Here is a tiny trained network, its code and every weight. The questions are about switching its units off for an input and a class, where a switched-off unit gives its printed mean instead of its output.

import numpy as np


def w(rows, s, z=0):
    codes = np.array(rows[::2]) - 128.0
    scale = np.full(codes.shape[1], s)
    scale[-1] = z or s
    return codes * scale


def f(y):
    return np.maximum(y, 0)


def log_softmax(a):
    a = a - a.max(-1, keepdims=True)
    return a - np.log(np.exp(a).sum(-1, keepdims=True))


def net(x, mask):
    res = np.array(x, float).reshape(1, 5) / 4 @ E
    y = f(res @ A[0][:, :-1].T + A[0][:, -1])
    res = res + np.where(mask, y, B[0][:, -1]) @ B[0][:, :-1]
    return log_softmax(res[-1] @ U[:, :-1].T + U[:, -1])


A, B = {}, {}
E = w([
[123,127,134,131,140],'x0',
[157,1,152,239,192],'x1',
[14,69,153,72,96],'x2',
[200,140,166,31,152],'x3',
[103,73,37,99,198],'x4',
],0.0084)
A[0] = w([
[190,155,150,144,143,144],'N1',
[211,210,101,146,207,5],'N2',
[131,88,50,84,123,163],'N3',
[135,170,227,184,29,134],'N4',
[154,148,153,60,196,86],'N5',
[69,168,74,212,93,104],'N6',
[129,131,65,97,148,128],'N7',
[212,95,208,41,174,95],'N8',
[53,62,192,67,99,72],'N9',
[118,98,87,206,88,109],'N10',
[106,127,2,136,171,60],'N11',
[139,177,70,203,122,55],'N12',
[188,46,130,144,131,127],'N13',
[119,125,60,118,164,72],'N14',
[143,177,100,97,141,89],'N15',
[75,191,109,107,145,108],'N16',
[37,232,101,164,174,96],'N17',
[102,236,77,70,130,193],'N18',
],0.011,0.0029)
B[0] = w([
[92,137,107,139,130,190],'N1',
[51,185,167,173,57,215],'N2',
[117,145,164,156,183,190],'N3',
[102,105,217,125,250,237],'N4',
[97,88,114,81,140,189],'N5',
[67,101,79,35,128,212],'N6',
[132,148,167,128,168,173],'N7',
[47,63,82,69,137,224],'N8',
[63,201,143,207,76,216],'N9',
[114,80,98,113,116,216],'N10',
[110,135,212,101,183,202],'N11',
[42,133,120,135,108,186],'N12',
[168,101,152,192,101,222],'N13',
[134,134,190,122,157,170],'N14',
[118,98,131,160,109,178],'N15',
[131,103,131,164,119,183],'N16',
[136,56,119,134,105,185],'N17',
[182,82,108,193,145,254],'N18',
],0.016,0.0088)
U = w([
[132,169,187,104,230,97],'0',
[95,74,108,53,93,204],'1',
[64,238,106,181,99,84],'2',
[121,126,118,144,150,255],'3',
[193,17,186,147,52,62],'4',
[187,192,146,125,179,116],'5',
[157,158,17,1,99,52],'6',
],0.0094,0.0068)

Each question gives the input, the list of numbers given to net, and the class t.
The units are the neurons (one row each of A and B). Each row of codes is followed by its name. A weight is (code - 128) times the scale printed after its matrix; where a second scale follows, it is the last column's (A, B and U).
mask holds one flag per neuron, in row order. A switched-off neuron (its flag False) gives its mean, the last column of its row in B, instead of its output. The means were averaged over made-up inputs and are rounded, as every weight is.
A unit's drop is (log p(t) with every unit on - log p(t) with that unit switched off) / (log p(t) with every unit on - log p(t) with every unit switched off).
The circuit of an input: a set's keep is (log p(t) with only the set's units on - log p(t) with every unit switched off) / (log p(t) with every unit on - log p(t) with every unit switched off). Starting from the 12 units with the biggest drops (on a tie, the unit counted first), units are removed one at a time, each time the one whose removal leaves the highest keep (on an exact tie, the one counted first), for as long as the keep stays at least 0.8.
circuit, biggest first: the units of the circuit, biggest drop first
unit that matters most: the unit with the biggest drop
k most important neurons: the k neurons with the biggest drops, biggest first
drop of u: that unit's drop, to one decimal
input [1,3,6,-3,-3], class 2: unit that matters most : N9
input [-4,-2,5,-1,-3], class 2: 2 most important neurons : (N9; N11)
input [-3,-3,-5,6,-3], class 1: 3 most important neurons : (N8; N9; N5)
input [1,8,4,-4,-8], class 0: 2 most important neurons : (N4; N18)
input [-4,6,8,-8,-5], class 1: 2 most important neurons : (N6; N10)
input [4,-8,-1,-4,1], class 4: circuit, biggest first : (N18; N17)
input [-2,-8,7,-2,-2], class 4: 4 most important neurons : (N18; N17; N2; N16)
input [-7,8,2,8,2], class 1: 3 most important neurons : (N8; N18; N5)
input [-3,6,1,-4,-6], class 0: 3 most important neurons : (N4; N18; N17)
input [6,6,1,8,2], class 1: 2 most important neurons : (N8; N18)
input [4,-8,2,-6,-7], class 4: 3 most important neurons : (N17; N18; N16)
input [-2,4,-5,0,2], class 2: 2 most important neurons : (N2; N18)
input [5,7,-5,-4,8], class 0: 2 most important neurons : (N11; N14)
input [-4,-6,6,5,2], class 2: circuit, biggest first : (N9)
input [4,5,-8,7,2], class 2: drop of N10 : 0.1
input [8,4,5,8,8], class 0: drop of N3 : 1.4
input [2,-3,-1,-8,-2], class 1: drop of N6 : 0.3
